Each row is followed by its group and then its class within the group.
[ -1  -3  -4  -6 -13 -16   8 -64  10   4   4  18   9   5   1   5  -3   1
   5  -8 -12  35   3 -18 -11   9] | <89> > G
[  0   8  -6  -5 -26  -6   0 -23  -7   4   3  22 -10  11   4   1 -10   0
   2   6  -8  14   3 -37  -2 -18] | <87> > E
[  5   9  -5 -14 -32  -2   1 -30   5  -2   3  24  -3  19   3  -9 -28   6
   6   8   0  28   0 -46  -5   8] | <87> > E
[  7   8  -4 -15 -32  -5  -7 -25  -4  -2   1  18  -6   1   2  -6 -12  10
   4  -7  -9   7  -7 -30   9   2] | <87> > B
[  2   2   0  -4 -48  -1   5 -33  -5   4  -3  23 -18  11   4  10 -29   7
  -2   9  -5  23   1 -50  -3  -1] | <87> > E
[  0   5   0  -4 -27 -10  10 -18   6  -1  15  14  -2  -4   1   4   9   2
  16 -13 -12 -30   3 -18  20   7] | <85> > M
[ 23   1   0   0 -13  12   6   5   4  -2   5  14  -8  -8  12  -4  -1   5
  -1 -20  -8   3   0  14  -9   3] | <84> > L
[  2   4   0  -7 -20  -2   4 -30   7   3   1  29  -4   1   6 -14 -12 -12
   6 -10  -9  19 -11   3  -8   9] | <84> > D
[ -1  11  -7  -5 -22  -1  -3 -50   4 -10   3  19  -9   8  -4  -6   1   5
   6   2  -5  25   2  -5  -3  15] | <89> > T
[  9   7  -5 -10 -13   8   4 -10  16 -12   1  21  -6 -10  12  -4  -3   3
  16 -16  18  -3  -5  36 -18   5] | <84> > U
[ 13   7  -2 -10 -32  -4   4 -19   9 -12   7  11  -1 -25  -2  -4   3  -6
  11 -27  -6 -27  11  21   3   4] | <84> > D
[ 19   5  -1 -16 -25   5   5 -33  -1  -8  10  31   0  -5   4  -3 -17  10
  11 -23 -14  11   7  35 -17   7] | <84> > D
[ 13   6  -2   4 -17   5   8  -4  10   2  -3  19   0  -8   1 -12 -14 -10
   7  -8 -12  17   6  36 -15   1] | <84> > U
[ -8  -6   3  -2 -20  -6  -1 -23   9  17   7   2  -3 -12   2  11  -8   2
   5  -3  -1   4  -4 -32 -12   9] | <85> > K
[  3  -2  -5   2 -28  -4   5 -15  -8 -12   8  17  -2   4   6   9 -18  10
  -2  -7  -6  -1  -4 -33   9  12] | <87> > S
[ -9  17 -10  -7 -34 -10  -5 -42  -3   5  -5  17  -2  15   6   5 -12   4
   3   1  -1  24   8 -45  -1  10] | <87> > E
[  3  -1  23  -5 -14  -1  -2 -29   4  87   3  15   2  -4   2   7  -2  -3
   4  -3  -2  16   6 -19   5  12] | <85> > M
[ 14  -4  -4  -7 -13  15  -1  -2  15   9   7   8   2  -5  -3   0  -5   1
   3 -18  -6   7   2  21  -4   3] | <84> > L
[  5   4  -5   3 -24  -5  10 -20  -3  10  -3   8   1  19   5   3 -25   7
   4  -4  -3  12   0 -61   1   3] | <87> > S
[  0   1   4 -14 -14   1 -13 -32  -2   3   5  -4  -4 -12   5   9  -7   3
   8  14  -9  10  -1 -26   3  13] | <89> > T
[ 19  -8  -3  -5 -12   7   3 -10   8   0  12  30  -3 -10   5   1 -14   1
  20 -13  -8  25   3  34 -23   6] | <84> > U
[  8   3  -8  -4 -19  -3   2 -37  -2  -8  11  21   7   5   7   2 -22   5
  11  -2  -3  21   2 -35   1  11] | <89> > T
[ 27   2  -6  -2  -3  -1   7  -2  12  -3   7  19  -1   2 -10 -16  -3   3
  13 -12  -8  15   0  34 -16   3] | <84> > U
[  9   1  -6 -17 -21   6   2 -42 -15 -11  -3  18  -3   4   6  -4  -6   6
   6   2  -5  -3   0 -14   2   8] | <89> > Y
[  5   2  -4  -3  -4   5   3 -17  14  -3   7  18  -2  -3   4  -9 -18   2
   7   2 -10  29  12  43 -18  10] | <84> > U
[  1   0   8   5  -7  -9   2 -33   9  14   0   8  -5   4   4  -4   4   3
  11  10  -3  32   2 -18 -11  31] | <85> > K
[ -6   3  -5 -12  -2  -3   4 -59   9  10  -3  13   2   2  -2   8  -4   4
  14  21   3  19   6 -24 -13  22] | <89> > G
[  6  -4   1  -8  -6  -3   2 -39  18  16   6   8  -1   9 -23   1  -6   5
   9   6  -6  30   5 -32   0  22] | <85> > P
[ -3  40  -7  -7 -38   0   1 -23  -5   6  -8  23  -7  18   2 -10 -21   5
   1   2 -14   0   2 -59   4  -9] | <87> > E
[ -3  -4   2  13  14   5   1 -18   2  19   7  -1   8  10  -4   0  -2  -9
  13  17  -4  34   8 -14 -13  12] | <85> > K
[ 15  -6 -11  -4 -37  -6   0 -44   1   4 -10  24  -5  17   1  -7 -37  11
   4  10   7  43   2 -48 -12   5] | <87> > B
[ 19   5 -19  -4 -21   8   2 -25  -1  -8   2  25  -7  -7   4 -11  -4  -1
  17 -20  -5  12   8  27 -12  13] | <84> > U
[  5  -1 -18  -5 -23  -8  -4 -42  11   8   7   9  -2  13  -2  -1  -9   6
   2  -9  -9  38   6 -34  -1  22] | <85> > P
[  3  -2  -1   5  17   5   7 -20  21  11   5  -2  -1  -1   4  -3   9  -3
  10  17  -4  -2   5 -13   5  54] | <85> > M
[  2   3  -4  -5 -18  -8  -1 -33  -7   6   0  21  -7  22  -3  -4 -20   9
  -7  12  -8  26  -3 -51   2  17] | <89> > T
[ 13   0  -2   1  -5   0   7 -25   6  -3  11  20  -6   4  -1  -1 -13 -14
  11 -15  -3  28   3  26 -16   9] | <84> > D
